Below is a small trained network, with its code and all its weights. Each question gives an input and a class and asks what happens when units are switched off, that is, made to give their printed mean instead of their output.

import numpy as np


def w(rows, s, z=0):
    codes = np.array(rows[::2]) - 128.0
    scale = np.full(codes.shape[1], s)
    scale[-1] = z or s
    return codes * scale


def norm(h):
    return h / np.sqrt((h * h).mean(-1, keepdims=True) + 1e-5)


def f(y):
    return np.maximum(y, 0)


def log_softmax(a):
    a = a - a.max(-1, keepdims=True)
    return a - np.log(np.exp(a).sum(-1, keepdims=True))


def net(x, mask):
    res = np.array(x, float).reshape(1, 4) / 4 @ E
    u = 0
    for l in range(2):
        y = f(norm(res) @ A[l][:, :-1].T + A[l][:, -1])
        res = res + np.where(mask[u : u + 6], y, B[l][:, -1]) @ B[l][:, :-1]
        u += 6
    return log_softmax(norm(res)[-1] @ U[:, :-1].T + U[:, -1])


A, B = {}, {}
E = w([
[74,253,193,178,131,36,156],'x0',
[136,144,129,144,123,163,153],'x1',
[251,119,2,111,125,106,124],'x2',
[104,117,27,211,169,137,118],'x3',
],0.01)
A[0] = w([
[98,134,177,139,1,90,170,126],'L0N0',
[174,84,186,58,63,206,70,159],'L0N1',
[178,130,112,135,92,70,171,45],'L0N2',
[57,91,72,145,202,212,61,8],'L0N3',
[101,100,140,166,143,196,162,199],'L0N4',
[125,140,111,233,158,83,154,1],'L0N5',
],0.0095,0.0028)
B[0] = w([
[205,87,130,198,126,124,75,214],'L0N0',
[44,219,110,89,215,108,113,254],'L0N1',
[85,75,99,97,72,141,235,166],'L0N2',
[117,64,220,255,49,77,190,209],'L0N3',
[78,71,135,109,104,93,113,202],'L0N4',
[144,226,129,72,169,224,81,185],'L0N5',
],0.0081,0.007)
A[1] = w([
[174,162,193,97,53,87,158,103],'L1N0',
[154,198,108,108,140,109,145,69],'L1N1',
[74,144,96,180,103,100,134,135],'L1N2',
[176,188,125,48,109,102,142,5],'L1N3',
[136,101,154,6,164,182,128,212],'L1N4',
[83,197,203,87,153,109,87,115],'L1N5',
],0.012,0.0023)
B[1] = w([
[91,33,123,246,1,68,152,191],'L1N0',
[100,49,173,14,157,21,224,177],'L1N1',
[176,116,75,5,189,117,136,185],'L1N2',
[114,100,131,177,157,115,240,182],'L1N3',
[124,253,108,155,198,94,156,206],'L1N4',
[163,130,105,115,113,237,51,254],'L1N5',
],0.0085,0.0096)
U = w([
[58,191,142,106,241,193,45,201],'0',
[60,25,152,160,108,78,212,253],'1',
[171,202,53,45,228,78,195,119],'2',
[189,32,14,115,131,144,103,42],'3',
[176,141,200,164,5,133,48,10],'4',
],0.015,0.0021)

Each question gives the input, the list of numbers given to net, and the class t.
The units are the neurons (one row each of A and B). Each row of codes is followed by its name. A weight is (code - 128) times the scale printed after its matrix; where a second scale follows, it is the last column's (A, B and U).
mask holds one flag per neuron, layer by layer. A switched-off neuron (its flag False) gives its mean, the last column of its row in B, instead of its output. The means were averaged over made-up inputs and are rounded, as every weight is.
A unit's drop is (log p(t) with every unit on - log p(t) with that unit switched off) / (log p(t) with every unit on - log p(t) with every unit switched off).
The circuit of an input: a set's keep is (log p(t) with only the set's units on - log p(t) with every unit switched off) / (log p(t) with every unit on - log p(t) with every unit switched off). Starting from all 12 units, units are removed one at a time, each time the one whose removal leaves the highest keep (on an exact tie, the one counted first), for as long as the keep stays at least 0.8.
units of the circuit, in order: the units of the circuit, biggest drop first
most important unit: the unit with the biggest drop
top k neurons: the k neurons with the biggest drops, biggest first
top k neurons in layer l: the k neurons of layer l with the biggest drops, biggest first
drop when u is switched off: that unit's drop, to one decimal
input [-4,3,1,-5], class 2: units of the circuit, in order -> [L1N4]
input [1,4,-4,-4], class 4: top 2 neurons in layer 0 -> [L0N0; L0N5]
input [-3,-6,-1,-7], class 0: top 2 neurons -> [L1N5; L0N1]
input [-1,-8,-7,-5], class 0: top 2 neurons -> [L0N3; L0N1]
input [-6,6,-1,4], class 1: top 2 neurons -> [L0N3; L1N5]
input [3,-7,-6,0], class 4: top 3 neurons -> [L0N1; L1N4; L0N0]
input [-7,3,0,4], class 1: top 2 neurons -> [L0N3; L1N5]
input [-8,7,-2,5], class 1: top 2 neurons -> [L0N3; L1N5]
input [8,-3,0,-6], class 4: top 2 neurons -> [L1N5; L0N0]
input [-8,4,-3,2], class 1: top 2 neurons -> [L0N3; L1N5]
input [-2,3,-1,-7], class 0: top 2 neurons -> [L0N1; L1N5]
input [-2,-1,0,-1], class 0: drop when L1N5 is switched off -> 0.1
input [-8,8,8,0], class 2: drop when L0N0 is switched off -> 0.3
input [2,3,-7,-1], class 4: most important unit -> L0N1
input [-4,8,-4,-8], class 0: drop when L0N1 is switched off -> 0.4
input [8,6,0,-5], class 4: top 2 neurons -> [L0N0; L1N5]
